Here is a tiny trained network, its code and every weight. The questions are about switching its units off for an input and a class, where a switched-off unit gives its printed mean instead of its output.

import numpy as np


def w(rows, s, z=0):
    codes = np.array(rows[::2]) - 128.0
    scale = np.full(codes.shape[1], s)
    scale[-1] = z or s
    return codes * scale


def f(y):
    return np.maximum(y, 0)


def log_softmax(a):
    a = a - a.max(-1, keepdims=True)
    return a - np.log(np.exp(a).sum(-1, keepdims=True))


def net(x, mask):
    res = np.array(x, float).reshape(1, 6) / 4 @ E
    y = f(res @ A[0][:, :-1].T + A[0][:, -1])
    res = res + np.where(mask, y, B[0][:, -1]) @ B[0][:, :-1]
    return log_softmax(res[-1] @ U[:, :-1].T + U[:, -1])


A, B = {}, {}
E = w([
[160,171,95,141,76,193,149,36],'x0',
[183,203,121,107,137,56,92,150],'x1',
[104,119,145,152,4,57,107,91],'x2',
[120,129,140,40,129,141,136,70],'x3',
[154,92,129,122,139,142,68,141],'x4',
[143,110,128,122,132,136,107,133],'x5',
],0.013)
A[0] = w([
[160,187,70,158,64,198,67,43,77],'n0',
[95,81,171,95,130,58,151,166,76],'n1',
[60,159,185,15,138,114,168,15,161],'n2',
[72,84,110,125,2,71,79,103,59],'n3',
[129,155,136,121,72,86,95,128,102],'n4',
[212,60,168,75,113,148,75,102,201],'n5',
[161,167,61,108,82,174,166,97,63],'n6',
[190,195,143,85,91,67,91,152,29],'n7',
[183,169,94,109,146,81,85,119,118],'n8',
[138,128,130,252,86,146,139,151,253],'n9',
[95,107,182,52,118,118,124,142,103],'n10',
[42,13,114,149,106,174,147,105,65],'n11',
],0.0094,0.0064)
B[0] = w([
[61,161,121,90,85,104,101,216,230],'n0',
[99,134,159,57,117,123,75,195,191],'n1',
[173,105,165,196,97,96,164,156,247],'n2',
[165,107,105,55,163,187,224,151,243],'n3',
[184,83,100,121,145,150,179,85,187],'n4',
[140,110,220,177,143,130,151,127,216],'n5',
[83,119,126,78,140,133,62,168,190],'n6',
[115,193,126,124,181,65,84,115,197],'n7',
[137,145,83,153,166,92,164,81,197],'n8',
[161,172,193,138,103,114,148,143,240],'n9',
[129,147,146,128,47,141,104,139,176],'n10',
[144,220,98,84,198,2,91,25,226],'n11',
],0.0099,0.011)
U = w([
[124,145,75,76,184,45,83,2,16],'0',
[26,104,146,29,102,144,51,221,18],'1',
[192,78,98,46,216,233,223,132,198],'2',
[152,85,221,219,106,118,157,130,215],'3',
[118,97,188,151,149,123,161,127,240],'4',
[121,102,198,148,136,133,147,116,253],'5',
[93,29,103,176,103,171,141,69,23],'6',
],0.0077,0.0042)

Each question gives the input, the list of numbers given to net, and the class t.
The units are the neurons (one row each of A and B). Each row of codes is followed by its name. A weight is (code - 128) times the scale printed after its matrix; where a second scale follows, it is the last column's (A, B and U).
mask holds one flag per neuron, in row order. A switched-off neuron (its flag False) gives its mean, the last column of its row in B, instead of its output. The means were averaged over made-up inputs and are rounded, as every weight is.
A unit's drop is (log p(t) with every unit on - log p(t) with that unit switched off) / (log p(t) with every unit on - log p(t) with every unit switched off).
The circuit of an input: a set's keep is (log p(t) with only the set's units on - log p(t) with every unit switched off) / (log p(t) with every unit on - log p(t) with every unit switched off). Starting from all 12 units, units are removed one at a time, each time the one whose removal leaves the highest keep (on an exact tie, the one counted first), for as long as the keep stays at least 0.8.
units of the circuit, in order: the units of the circuit, biggest drop first
most important unit: the unit with the biggest drop
k most important neurons: the k neurons with the biggest drops, biggest first
drop of u: that unit's drop, to one decimal
input [7,1,1,3,2,2], class 1: 2 most important neurons -> [n0; n6]
input [-6,2,-5,-1,-4,-3], class 1: 2 most important neurons -> [n3; n1]
input [5,-7,8,3,-3,-2], class 2: most important unit -> n3
input [-1,-7,0,-5,-5,-5], class 0: 2 most important neurons -> [n11; n2]
input [0,4,-5,7,1,-6], class 3: units of the circuit, in order -> [n2; n3]
input [8,0,-5,-6,0,-6], class 1: units of the circuit, in order -> [n0; n6]
input [8,-4,-8,6,-5,-3], class 1: units of the circuit, in order -> [n6; n0]
input [-6,8,7,-2,-1,7], class 0: 2 most important neurons -> [n7; n8]
input [7,-5,-3,3,7,1], class 1: 2 most important neurons -> [n0; n6]
input [-6,6,8,8,-5,-1], class 2: 2 most important neurons -> [n3; n4]
input [1,5,-5,7,-4,-5], class 3: 3 most important neurons -> [n2; n11; n3]
input [-3,-7,7,4,-5,-7], class 0: 2 most important neurons -> [n11; n5]
input [6,5,3,3,1,2], class 1: 3 most important neurons -> [n0; n11; n6]
input [5,-6,-6,7,-2,5], class 3: most important unit -> n2
input [0,1,4,-2,2,0], class 2: 2 most important neurons -> [n3; n2]
input [-1,0,-4,4,4,8], class 4: 2 most important neurons -> [n3; n5]
input [0,0,8,5,8,-6], class 2: drop of n3 -> 1.1
input [4,-3,5,-3,-5,-2], class 2: drop of n7 -> 0.1
input [-7,-3,-7,8,0,7], class 3: drop of n10 -> 0.1
input [-7,5,5,0,-7,-4], class 1: units of the circuit, in order -> [n1]
